Below are the code and all the weights of a small trained network. Each question names an input and a target symbol and asks about switching units off, where a switched-off unit gives its printed mean instead of its output.

import numpy as np


def w(rows, s, z=0):
    codes = np.array(rows[::2]) - 128.0
    scale = np.full(codes.shape[1], s)
    scale[-1] = z or s
    return codes * scale


def norm(h):
    return h / np.sqrt((h * h).mean(-1, keepdims=True) + 1e-5)


def f(y):
    return y / 2 * (1 + np.tanh(0.7978845608 * (y + 0.044715 * y**3)))


def softmax(a):
    e = np.exp(a - a.max(-1, keepdims=True))
    return e / e.sum(-1, keepdims=True)


def log_softmax(a):
    a = a - a.max(-1, keepdims=True)
    return a - np.log(np.exp(a).sum(-1, keepdims=True))


def net(x, mask):
    ids = ['ΓΠΦαβδζηθλμξστψω'.index(c) for c in x.split()]
    T = len(ids)
    res = E[ids] + P[:T]
    u = 0
    for l in range(2):
        r = norm(res)
        for j in range(3):
            rows = slice(2 * j, 2 * j + 2)
            q, k, v = (r @ M[l][rows].T for M in (Q, K, V))
            z = softmax(np.where(np.tri(T) > 0, q @ k.T / 2**0.5, -1e9)) @ v
            o = O[l][rows]
            res = res + np.where(mask[u + j], z, o[:, -1]) @ o[:, :-1]
        u += 3
        y = f(norm(res) @ A[l][:, :-1].T + A[l][:, -1])
        res = res + np.where(mask[u : u + 4], y, B[l][:, -1]) @ B[l][:, :-1]
        u += 4
    return log_softmax(norm(res)[-1] @ U[:, :-1].T + U[:, -1])


Q, K, V, O, A, B = {}, {}, {}, {}, {}, {}
E = w([
[60,162,130],'Γ',
[93,112,161],'Π',
[116,108,178],'Φ',
[151,94,160],'α',
[8,152,172],'β',
[78,202,137],'δ',
[128,193,71],'ζ',
[222,150,156],'η',
[182,138,136],'θ',
[24,164,150],'λ',
[163,54,210],'μ',
[185,144,151],'ξ',
[129,203,3],'σ',
[188,100,82],'τ',
[52,168,143],'ψ',
[137,209,28],'ω',
],0.015)
P = w([
[98,250,174],'0',
[201,124,116],'1',
[149,97,130],'2',
[95,160,178],'3',
[199,124,119],'4',
[151,98,130],'5',
[131,160,183],'6',
],0.015)
Q[0] = w([
[1,134,132],'L0H0',
[150,2,182],'L0H0',
[119,185,22],'L0H1',
[247,99,175],'L0H1',
[77,119,220],'L0H2',
[154,128,126],'L0H2',
],0.0087)
K[0] = w([
[23,165,140],'L0H0',
[178,120,148],'L0H0',
[96,160,5],'L0H1',
[250,104,152],'L0H1',
[82,201,175],'L0H2',
[156,122,156],'L0H2',
],0.013)
V[0] = w([
[57,119,169],'L0H0',
[155,106,174],'L0H0',
[90,255,165],'L0H1',
[121,112,206],'L0H1',
[140,221,141],'L0H2',
[126,232,162],'L0H2',
],0.0085)
O[0] = w([
[212,81,167,102],'L0H0',
[161,161,117,131],'L0H0',
[182,116,161,221],'L0H1',
[2,205,134,129],'L0H1',
[103,108,153,244],'L0H2',
[165,180,135,255],'L0H2',
],0.005,0.0048)
A[0] = w([
[93,254,94,194],'L0N0',
[153,203,206,180],'L0N1',
[95,202,189,55],'L0N2',
[75,90,186,2],'L0N3',
],0.009,0.002)
B[0] = w([
[143,164,205,225],'L0N0',
[2,68,138,255],'L0N1',
[39,43,84,198],'L0N2',
[189,96,236,142],'L0N3',
],0.0078,0.0063)
Q[1] = w([
[136,117,152],'L1H0',
[105,65,154],'L1H0',
[127,7,130],'L1H1',
[192,162,189],'L1H1',
[122,81,163],'L1H2',
[151,187,103],'L1H2',
],0.017)
K[1] = w([
[118,64,155],'L1H0',
[56,117,174],'L1H0',
[4,134,153],'L1H1',
[159,146,139],'L1H1',
[66,82,133],'L1H2',
[210,136,80],'L1H2',
],0.015)
V[1] = w([
[92,162,98],'L1H0',
[119,114,77],'L1H0',
[188,106,139],'L1H1',
[9,163,145],'L1H1',
[154,50,142],'L1H2',
[92,121,159],'L1H2',
],0.012)
O[1] = w([
[160,111,189,145],'L1H0',
[100,39,202,86],'L1H0',
[122,2,142,78],'L1H1',
[181,149,35,254],'L1H1',
[172,180,70,89],'L1H2',
[152,194,80,180],'L1H2',
],0.0055,0.0053)
A[1] = w([
[82,255,190,167],'L1N0',
[11,106,19,2],'L1N1',
[39,72,137,135],'L1N2',
[101,184,5,46],'L1N3',
],0.0089,0.0039)
B[1] = w([
[104,227,144,254],'L1N0',
[193,27,222,154],'L1N1',
[183,212,115,165],'L1N2',
[17,9,116,169],'L1N3',
],0.011,0.0072)
U = w([
[55,125,43,118],'Γ',
[60,104,142,70],'Π',
[107,75,107,218],'Φ',
[116,106,27,151],'α',
[89,180,190,60],'β',
[94,251,100,178],'δ',
[183,166,196,43],'ζ',
[174,74,130,119],'η',
[127,97,156,68],'θ',
[74,91,143,39],'λ',
[179,145,56,132],'μ',
[137,118,190,2],'ξ',
[170,108,120,253],'σ',
[159,158,20,127],'τ',
[53,105,93,82],'ψ',
[235,180,122,74],'ω',
],0.017,0.0062)

Each question gives the input, a string of symbols that net reads in full, and the target symbol t.
The units are the heads (2 rows each of Q, K, V and O) and the neurons (one row each of A and B). Each row of codes is followed by its name. A weight is (code - 128) times the scale printed after its matrix; where a second scale follows, it is the last column's (O, A, B and U).
mask holds one flag per unit, layer by layer, with each layer's heads first. A switched-off unit (its flag False) gives its mean, the last column of its rows in O or B, instead of its output. The means were averaged over made-up inputs and are rounded, as every weight is.
A unit's drop is (log p(t) with every unit on - log p(t) with that unit switched off) / (log p(t) with every unit on - log p(t) with every unit switched off).
The circuit of an input: a set's keep is (log p(t) with only the set's units on - log p(t) with every unit switched off) / (log p(t) with every unit on - log p(t) with every unit switched off). Starting from the 12 units with the biggest drops (on a tie, the unit counted first), units are removed one at a time, each time the one whose removal leaves the highest keep (on an exact tie, the one counted first), for as long as the keep stays at least 0.8.
units of the circuit, in order: the units of the circuit, biggest drop first
k most important neurons: the k neurons with the biggest drops, biggest first
k most important neurons of layer l: the k neurons of layer l with the biggest drops, biggest first
drop of u: that unit's drop, to one decimal
input τ Π α, target τ: 4 most important neurons : [L0N1 L0N0 L0N2 L1N0]
input σ λ ξ, target Γ: units of the circuit, in order : [L1N3 L1H1 L0H1]
input Γ ψ ζ Π, target δ: units of the circuit, in order : [L1H1]
input ω ζ λ β ζ, target ζ: units of the circuit, in order : [L1H1 L0H1]
input β τ ξ ζ ζ, target ζ: units of the circuit, in order : [L1H1 L0H1 L0N1]
input σ ζ ζ Γ μ μ, target ω: units of the circuit, in order : [L1H1 L0N1]
input λ ζ Π λ μ, target τ: 3 most important neurons of layer 0 : [L0N0 L0N2 L0N3]
input τ ζ ω ζ Γ, target Γ: 3 most important neurons : [L1N3 L0N0 L0N2]
input ω μ τ τ α, target α: 2 most important neurons of layer 1 : [L1N0 L1N1]
input θ α θ ω α ζ ζ, target β: 3 most important neurons : [L0N1 L0N2 L0N0]
input ω ψ ω Π Γ, target Γ: 2 most important neurons : [L0N0 L1N3]
input ψ τ α, target τ: 4 most important neurons : [L0N1 L0N0 L0N2 L0N3]
input ξ ψ Γ ω ξ μ α, target δ: 3 most important neurons of layer 1 : [L1N2 L1N0 L1N3]
input ξ ζ Π β μ μ, target ω: 3 most important neurons of layer 0 : [L0N2 L0N3 L0N1]
input ω ω Γ τ α, target α: 2 most important neurons of layer 0 : [L0N0 L0N3]
input μ α σ Π, target δ: most important neuron of layer 1 : [L1N2]
input δ Γ β, target δ: drop of L0N3 : 1.8
input ω ζ Γ η ω, target ω: drop of L0H1 : 0.8
input α Γ ω ψ λ σ η, target δ: drop of L1N2 : 0.0
input α σ β, target δ: drop of L0N1 : 0.1
input ω ζ ω ω μ ξ, target Γ: most important neuron of layer 1 : [L1N3]
